Small tables with named rows and columns. After each table, cells are looked up by row and column.

Navu:
           Lol  Sekikup  Nonab   Busa    Sep  Kufepi    Tif
Dafula   -6435    -1417  -1499    -65   4979   -2404  -2880
Keb        740     -540      9  -4921  -4663    2777  -6955
Nege     -7408    -5430   7584   8064    633   -5100   5032
Supasa    2185     3076   5808   3054   1162     654  -2859
Nakupe    1925    -3977  -1587  -2117   8947    1087   2544
Pesepog   1480    -2070  -2580   2673  -4159    3499  -1043
Lub       3003    -1162   5469  -2478   4687    3768    577
Sif      -2356    -8188   1346  -2450  -3637   -2063  -3610
Topamum   -126     2102    202   6592  -1416    1464  -3937
Zerudu    -100    -2149  -4420   1720  -1540     807  -1603
Voki      2157    -5935   1204    614   4091    4442  -4709

Supasa, Sekikup -> 3076
Keb, Tif -> -6955
Nakupe, Sekikup -> -3977
Nege, Tif -> 5032
Dafula, Kufepi -> -2404
Lub, Sekikup -> -1162
Zerudu, Lol -> -100
Nakupe, Lol -> 1925
Nege, Lol -> -7408
Pesepog, Nonab -> -2580
Row with the largest Sep: Nakupe

Table Mag
columns: Ruf, Midofet, Bif, Tas, Febezo, Kaboro
Sazuna: [8214, 5740, 289, 2558, 6751, 4406]
Reve: [8837, 3501, 4057, 1368, 6624, 9272]
Guz: [6066, 4506, 5729, 2034, 3452, 7964]
Zigus: [8062, 4053, 3287, 3412, 4010, 2183]
Nid: [8368, 4155, 3638, 3504, 3868, 2085]
Nez: [6151, 4990, 6459, 888, 5764, 4026]

What is the Midofet of Zigus in Mag?
4053
What is the Bif of Guz in Mag?
5729
What is the Midofet of Reve in Mag?
3501
What is the Tas of Nez in Mag?
888
What is the Tas of Reve in Mag?
1368
What is the Tas of Sazuna in Mag?
2558
What is the Febezo of Zigus in Mag?
4010
What is the Midofet of Nez in Mag?
4990
What is the Kaboro of Nez in Mag?
4026
What is the Kaboro of Zigus in Mag?
2183
What is the Febezo of Reve in Mag?
6624
What is the Ruf of Guz in Mag?
6066
What is the Febezo of Nez in Mag?
5764
What is the Tas of Zigus in Mag?
3412
What is the Bif of Nez in Mag?
6459
What is the Ruf of Sazuna in Mag?
8214
What is the Bif of Reve in Mag?
4057
What is the Bif of Sazuna in Mag?
289
What is the Febezo of Sazuna in Mag?
6751

Table Fur
,Pek,Let,Dof,Pef,Seson,Givipe
Tiz,7.11,3.92,5.89,6.38,4.63,3.42
Nor,8.22,3.66,5.55,7.13,4.54,3.06
Nev,8.26,3.62,5.56,6.88,4.46,2.80
Naka,2.42,5.93,5.05,3.12,5.32,6.64
Zekeb,1.67,6.19,4.58,2.73,5.56,6.62
Vozib,4.53,5.25,4.53,4.80,5.30,5.11
Kepe,0.75,6.18,5.03,2.41,5.50,6.89
Tarifo,7.09,3.97,5.70,6.24,4.60,3.32
Vefize,2.72,5.67,4.25,3.30,5.35,5.59
Fero,3.56,4.74,4.89,4.33,5.17,5.06

What is the Let of Naka in Fur? 5.93
What is the Dof of Kepe in Fur? 5.03
What is the Dof of Naka in Fur? 5.05
What is the Let of Tiz in Fur? 3.92
What is the Pef of Tarifo in Fur? 6.24
What is the Pef of Nor in Fur? 7.13
What is the Let of Nev in Fur? 3.62
What is the Pek of Vefize in Fur? 2.72
What is the Dof of Nor in Fur? 5.55
What is the Seson of Tarifo in Fur? 4.60
What is the Let of Zekeb in Fur? 6.19
What is the Seson of Fero in Fur? 5.17
What is the Pek of Naka in Fur? 2.42
What is the Givipe of Naka in Fur? 6.64
What is the Let of Kepe in Fur? 6.18
What is the Pef of Naka in Fur? 3.12
What is the Dof of Fero in Fur? 4.89

Zolusu =
         Rol  Bas  Vori  Radi  Bal  Bopig
Bisiko    47   52    59    25   71     70
Mer       66   61    62    69    8     58
Lepofi    53   49    45    36   71     29
Sov       64   63    62    43   40     24
Nutigom   31   33    22    32   81     48
Dudu      43   29    16    69   51     27

Bisiko, Bas -> 52
Mer, Bal -> 8
Bisiko, Rol -> 47
Dudu, Bal -> 51
Lepofi, Vori -> 45
Dudu, Radi -> 69
Dudu, Vori -> 16
Nutigom, Vori -> 22
Lepofi, Radi -> 36
Bisiko, Radi -> 25
Row with the largest Bopig: Bisiko

Fub
|  | Duridur | Boropu | Vel | Zemitib | Rim | Gos | Pob |
|---|---|---|---|---|---|---|---|
| Tov | 138 | 85 | 136 | 87 | 74 | 113 | 182 |
| Rigob | 129 | 79 | 149 | 87 | 37 | 156 | 195 |
| Fozibip | 169 | 102 | 116 | 117 | 97 | 127 | 138 |

What is the Rim of Tov in Fub? 74
What is the Vel of Fozibip in Fub? 116
What is the Rim of Fozibip in Fub? 97
What is the Rim of Rigob in Fub? 37
What is the Duridur of Tov in Fub? 138
What is the Gos of Tov in Fub? 113
What is the Zemitib of Tov in Fub? 87
What is the Vel of Rigob in Fub? 149
What is the Pob of Rigob in Fub? 195
What is the Gos of Fozibip in Fub? 127
What is the Duridur of Rigob in Fub? 129
What is the Zemitib of Fozibip in Fub? 117
What is the Boropu of Rigob in Fub? 79
What is the Gos of Rigob in Fub? 156
Row with the largest Zemitib: Fozibip

Zatoles.tsv
	Tidoki	Libi
Muleli	61	56
Rap	71	34
Kes	56	55
Palog	73	36
Lilego	6	73
Linaka	53	65
Gogikul	52	22
Ner	55	12
Sezem	81	35
Bap	0	77
Laz	54	69
Rofamok	50	49

Rap, Tidoki: 71
Palog, Tidoki: 73
Linaka, Libi: 65
Gogikul, Libi: 22
Rofamok, Libi: 49
Rap, Libi: 34
Bap, Libi: 77
Laz, Tidoki: 54
Muleli, Tidoki: 61
Linaka, Tidoki: 53
Laz, Libi: 69
Sezem, Libi: 35
Lilego, Tidoki: 6
Gogikul, Tidoki: 52
Palog, Libi: 36
Kes, Libi: 55
Rofamok, Tidoki: 50
Kes, Tidoki: 56
Ner, Libi: 12

Dolevu
|  | Giroro | Mov | Lagule |
|---|---|---|---|
| Toz | 6982 | 7122 | 4570 |
| Timidu | 6837 | 6546 | 7253 |
| Duziza | 6686 | 7196 | 6910 |
| Tiravo | 6798 | 1918 | 6682 |
| Zamidi | 6691 | 6664 | 7126 |
| Zor | 9912 | 5966 | 7168 |
| Favilu | 6806 | 6691 | 6860 |
| Genobuk | 4339 | 7201 | 7099 |
| Mupor | 6772 | 6839 | 6850 |

What is the Mov of Zamidi in Dolevu? 6664
What is the Mov of Toz in Dolevu? 7122
What is the Giroro of Zor in Dolevu? 9912
What is the Giroro of Duziza in Dolevu? 6686
What is the Giroro of Zamidi in Dolevu? 6691
What is the Giroro of Favilu in Dolevu? 6806
What is the Mov of Genobuk in Dolevu? 7201
What is the Giroro of Timidu in Dolevu? 6837
What is the Mov of Mupor in Dolevu? 6839
What is the Lagule of Zamidi in Dolevu? 7126
Which row has the largest Mov? Genobuk

Moso =
fields: Mori, Tuv, Tem, Minonur, Ranor, Sotesib, Fef, Pakunoz
Dumu: [0.3, 0.3, 0.6, 0.4, 0.4, 0.3, 0.5, 0.3]
Rikove: [0.4, 0.3, 0.5, 0.4, 0.6, 0.5, 0.4, 0.5]
Funosu: [0.2, 0.7, 0.3, 0.3, 0.3, 0.6, 0.2, 0.8]
Zibor: [0.6, 0.4, 0.4, 0.4, 0.3, 0.5, 0.3, 0.4]
Fubolu: [0.8, 0.1, 0.6, 0.4, 0.1, 0.4, 0.9, 0.3]
Fak: [0.3, 0.3, 0.4, 0.7, 0.6, 0.6, 0.4, 0.3]

Fak, Fef => 0.4
Dumu, Tuv => 0.3
Fubolu, Minonur => 0.4
Dumu, Fef => 0.5
Zibor, Tuv => 0.4
Rikove, Minonur => 0.4
Funosu, Pakunoz => 0.8
Funosu, Mori => 0.2
Funosu, Fef => 0.2
Zibor, Mori => 0.6
Fak, Tuv => 0.3
Funosu, Ranor => 0.3
Fak, Tem => 0.4
Rikove, Fef => 0.4

Table Netizi
	Todutas	Dibaze	Nek	Bazor	Konumu	Zum	Visires
Lanu	666	232	953	144	743	399	207
Buvat	484	271	478	199	282	366	362
Suk	274	337	331	352	513	368	366
Daz	105	259	524	226	681	684	637
Dotosop	496	612	291	477	200	317	472
Gokivi	370	463	83	458	229	189	243

Zum of Daz is 684
Visires of Lanu is 207
Nek of Buvat is 478
Visires of Suk is 366
Visires of Daz is 637
Visires of Dotosop is 472
Konumu of Lanu is 743
Todutas of Dotosop is 496
Todutas of Buvat is 484
Dibaze of Buvat is 271
Konumu of Daz is 681
Dibaze of Lanu is 232
Row with the largest Nek: Lanu

Vas:
,Zipeke,Nufuzof,Buper,Dib
Gav,914,291,646,235
Loga,183,577,374,873
Mov,226,530,644,944
Rezabu,687,493,334,216

Rezabu, Nufuzof => 493
Mov, Dib => 944
Loga, Zipeke => 183
Gav, Zipeke => 914
Rezabu, Buper => 334
Mov, Buper => 644
Mov, Zipeke => 226
Gav, Nufuzof => 291
Loga, Nufuzof => 577
Rezabu, Zipeke => 687
Loga, Dib => 873
Mov, Nufuzof => 530
Gav, Buper => 646
Rezabu, Dib => 216
Gav, Dib => 235
Loga, Buper => 374
Which row has the largest Zipeke? Gav

Zovog =
        Bom   San   Sig  Leleku   Fav  Bovu  Venorad  Fesib   Rit  Gefi
Puroz  7393  4301  5658    6676  4759  3594     4539   5870  5560  7954
Rula   7372  4599  5328    6329  4750  3434     4750   5203  5531  7614
Tonun  4317  5424  4675    4710  5392  5730     5587   7725  4794  4305
Fupev  2444  5745  4991    3350  5430  6272     5074   2299  4711  2181
Lepa   6444  4937  5096    5543  4842  4270     4595   5224  5178  6193

Fesib of Lepa: 5224
Bovu of Rula: 3434
Venorad of Puroz: 4539
Sig of Puroz: 5658
Fesib of Rula: 5203
Fav of Puroz: 4759
Rit of Fupev: 4711
Venorad of Fupev: 5074
Sig of Tonun: 4675

Lamem:
,Gagudu,Daf,Zeful,Gan,Doguba,Novazav,Tur,Tul,Zavag,Gafusis
Fusap,176,143,116,103,136,141,121,139,148,97
Pom,154,171,121,104,162,96,153,165,137,157
Zis,148,143,121,150,132,130,127,130,139,145
Fesato,90,133,139,178,115,130,88,94,173,86
Deseruz,151,100,107,156,124,127,139,118,107,162
Sur,151,136,111,122,146,158,159,121,110,132
Mot,158,181,53,110,179,126,158,215,101,68
Pobov,129,133,124,123,109,139,119,153,160,150

Tur of Sur: 159
Gagudu of Fesato: 90
Gan of Zis: 150
Tul of Fesato: 94
Gafusis of Fusap: 97
Tur of Fesato: 88

